Here is a tiny trained network, its code and every weight. The questions are about switching its units off for an input and a class, where a switched-off unit gives its printed mean instead of its output.

import numpy as np


def w(rows, s, z=0):
    codes = np.array(rows[::2]) - 128.0
    scale = np.full(codes.shape[1], s)
    scale[-1] = z or s
    return codes * scale


def norm(h):
    return h / np.sqrt((h * h).mean(-1, keepdims=True) + 1e-5)


def f(y):
    return y / 2 * (1 + np.tanh(0.7978845608 * (y + 0.044715 * y**3)))


def log_softmax(a):
    a = a - a.max(-1, keepdims=True)
    return a - np.log(np.exp(a).sum(-1, keepdims=True))


def net(x, mask):
    res = np.array(x, float).reshape(1, 8) / 4 @ E
    u = 0
    for l in range(3):
        y = f(norm(res) @ A[l][:, :-1].T + A[l][:, -1])
        res = res + np.where(mask[u : u + 12], y, B[l][:, -1]) @ B[l][:, :-1]
        u += 12
    return log_softmax(norm(res)[-1] @ U[:, :-1].T + U[:, -1])


A, B = {}, {}
E = w([
[129,127,135,129,126],'x0',
[190,233,135,126,156],'x1',
[129,131,131,133,125],'x2',
[58,154,73,203,201],'x3',
[186,58,159,143,212],'x4',
[14,162,238,1,215],'x5',
[127,132,129,129,127],'x6',
[128,131,130,137,126],'x7',
],0.0046)
A[0] = w([
[184,107,190,77,44,28],'L0N0',
[184,67,140,137,229,11],'L0N1',
[103,146,70,65,137,137],'L0N2',
[205,253,119,120,199,17],'L0N3',
[51,203,103,115,26,71],'L0N4',
[33,2,106,130,106,72],'L0N5',
[191,108,176,73,57,32],'L0N6',
[154,159,150,173,113,108],'L0N7',
[58,152,76,207,201,34],'L0N8',
[182,69,157,148,221,5],'L0N9',
[51,200,86,109,39,43],'L0N10',
[45,154,89,224,196,37],'L0N11',
],0.008,0.0029)
B[0] = w([
[142,106,76,23,134,200],'L0N0',
[204,107,181,164,180,178],'L0N1',
[105,87,122,165,112,163],'L0N2',
[148,154,201,96,4,225],'L0N3',
[203,80,194,155,190,238],'L0N4',
[170,209,202,100,45,252],'L0N5',
[145,117,74,37,143,193],'L0N6',
[89,122,133,117,108,144],'L0N7',
[171,107,93,24,128,222],'L0N8',
[200,105,178,167,184,173],'L0N9',
[206,95,186,152,195,219],'L0N10',
[179,109,86,15,130,236],'L0N11',
],0.018,0.0026)
A[1] = w([
[115,154,153,127,107,57],'L1N0',
[7,141,188,105,187,159],'L1N1',
[139,139,101,109,133,38],'L1N2',
[52,159,176,103,178,155],'L1N3',
[139,140,105,119,133,93],'L1N4',
[140,135,46,54,174,131],'L1N5',
[149,97,109,123,168,127],'L1N6',
[110,148,106,144,147,53],'L1N7',
[101,188,186,137,52,74],'L1N8',
[169,95,174,193,191,6],'L1N9',
[137,122,31,223,89,69],'L1N10',
[157,117,69,177,82,84],'L1N11',
],0.013,0.0014)
B[1] = w([
[137,153,113,129,115,138],'L1N0',
[173,88,3,201,164,176],'L1N1',
[112,136,137,118,156,141],'L1N2',
[165,88,43,155,145,167],'L1N3',
[115,128,139,119,144,135],'L1N4',
[50,127,129,83,158,254],'L1N5',
[111,142,170,120,118,173],'L1N6',
[146,137,130,118,130,103],'L1N7',
[128,191,107,144,78,207],'L1N8',
[95,93,199,177,127,231],'L1N9',
[150,113,8,209,194,160],'L1N10',
[151,85,79,158,166,158],'L1N11',
],0.023,0.0058)
A[2] = w([
[138,190,178,100,128,126],'L2N0',
[41,153,132,172,189,123],'L2N1',
[9,189,116,172,141,129],'L2N2',
[76,169,147,188,110,99],'L2N3',
[97,162,158,141,165,90],'L2N4',
[133,133,129,131,136,77],'L2N5',
[96,150,138,142,127,94],'L2N6',
[107,162,145,149,146,34],'L2N7',
[113,161,146,145,158,3],'L2N8',
[8,108,179,147,120,118],'L2N9',
[135,167,164,106,122,119],'L2N10',
[119,128,131,130,127,104],'L2N11',
],0.014,0.0045)
B[2] = w([
[84,145,75,191,88,254],'L2N0',
[123,162,120,184,5,165],'L2N1',
[56,107,184,201,91,141],'L2N2',
[91,88,106,68,51,148],'L2N3',
[160,51,126,131,56,124],'L2N4',
[157,111,116,118,137,103],'L2N5',
[139,141,132,117,122,104],'L2N6',
[210,81,111,58,102,92],'L2N7',
[222,66,112,65,118,89],'L2N8',
[12,148,153,196,100,202],'L2N9',
[85,149,100,179,105,205],'L2N10',
[136,142,123,130,144,112],'L2N11',
],0.015,0.0036)
U = w([
[75,99,104,2,180,80],'0',
[178,67,235,192,162,65],'1',
[158,92,7,197,185,68],'2',
[110,136,132,134,120,254],'3',
[111,131,132,135,111,228],'4',
[117,136,131,127,115,183],'5',
[164,196,121,121,49,3],'6',
[115,124,129,136,127,137],'7',
],0.0094,0.0048)

Each question gives the input, the list of numbers given to net, and the class t.
The units are the neurons (one row each of A and B). Each row of codes is followed by its name. A weight is (code - 128) times the scale printed after its matrix; where a second scale follows, it is the last column's (A, B and U).
mask holds one flag per neuron, layer by layer. A switched-off neuron (its flag False) gives its mean, the last column of its row in B, instead of its output. The means were averaged over made-up inputs and are rounded, as every weight is.
A unit's drop is (log p(t) with every unit on - log p(t) with that unit switched off) / (log p(t) with every unit on - log p(t) with every unit switched off).
The circuit of an input: a set's keep is (log p(t) with only the set's units on - log p(t) with every unit switched off) / (log p(t) with every unit on - log p(t) with every unit switched off). Starting from the 12 units with the biggest drops (on a tie, the unit counted first), units are removed one at a time, each time the one whose removal leaves the highest keep (on an exact tie, the one counted first), for as long as the keep stays at least 0.8.
units of the circuit, in order: the units of the circuit, biggest drop first
unit that matters most: the unit with the biggest drop
top k neurons: the k neurons with the biggest drops, biggest first
top k neurons in layer l: the k neurons of layer l with the biggest drops, biggest first
drop of u: that unit's drop, to one decimal
input [3,-3,-5,-8,-1,3,-7,-5], class 0: units of the circuit, in order	(L0N6)
input [-5,1,-3,5,7,7,0,7], class 1: units of the circuit, in order	(L0N1 L0N9)
input [-5,-6,-1,2,-7,-4,-1,-2], class 1: units of the circuit, in order	(L0N4 L0N10)
input [-7,7,-6,4,8,4,4,-2], class 1: top 2 neurons	(L0N1 L0N9)
input [0,-2,-4,1,-5,5,4,0], class 1: top 3 neurons	(L0N4 L0N10 L1N5)
input [-7,-2,-8,-3,8,-6,-7,6], class 1: top 3 neurons	(L1N5 L0N1 L0N9)
input [4,7,-1,-7,-8,8,-1,1], class 1: top 3 neurons in layer 1	(L1N5 L1N10 L1N8)
input [0,-6,-5,-2,-7,7,-7,-5], class 1: top 3 neurons	(L0N4 L0N10 L1N9)
input [6,0,-4,7,1,6,-1,-7], class 0: top 3 neurons	(L0N11 L1N9 L0N8)
input [0,-7,-4,-3,-8,5,-5,6], class 1: top 4 neurons	(L0N4 L0N10 L1N5 L0N3)
input [6,-7,7,-8,-6,-1,-8,-6], class 0: top 2 neurons in layer 0	(L0N0 L0N6)
input [3,-1,-8,8,1,5,-8,2], class 0: top 2 neurons in layer 1	(L1N9 L1N8)
input [-5,2,8,-6,-5,8,0,-2], class 2: top 2 neurons in layer 0	(L0N11 L0N8)
input [-3,-8,0,1,4,-4,-5,-3], class 6: units of the circuit, in order	(L0N5)
input [5,5,-3,-2,0,8,-6,-3], class 2: top 2 neurons	(L1N1 L0N5)
input [-5,8,3,-6,-1,6,6,4], class 6: top 3 neurons in layer 0	(L0N3 L0N11 L0N8)
input [0,-5,0,-8,-5,2,8,8], class 0: top 2 neurons in layer 0	(L0N0 L0N6)
input [1,-6,1,3,0,8,-5,0], class 2: top 2 neurons	(L1N1 L0N3)
input [3,-7,5,3,6,1,0,-1], class 6: top 3 neurons in layer 0	(L0N5 L0N4 L0N10)
input [-4,2,-6,-8,6,-7,1,-8], class 0: unit that matters most	L1N9
input [8,0,4,8,4,3,4,-4], class 0: top 2 neurons in layer 0	(L0N11 L0N8)
input [-2,8,5,8,0,-8,-6,-4], class 0: top 3 neurons in layer 1	(L1N9 L1N5 L1N1)
input [-3,2,-2,-6,-4,7,-2,-7], class 2: top 2 neurons in layer 1	(L1N1 L1N3)
input [-5,4,-4,2,8,4,-3,-6], class 1: top 2 neurons in layer 1	(L1N5 L1N8)
input [-2,0,6,1,-8,5,-4,-8], class 1: drop of L0N10	0.1
input [4,8,-8,1,4,-4,7,2], class 6: drop of L0N3	0.9
input [1,4,-4,2,2,-2,2,-1], class 6: units of the circuit, in order	(L0N3)
input [-6,-6,3,-1,8,-6,5,4], class 1: drop of L1N9	-0.1
input [5,-8,-6,0,-4,-4,-1,-4], class 6: drop of L0N5	1.3
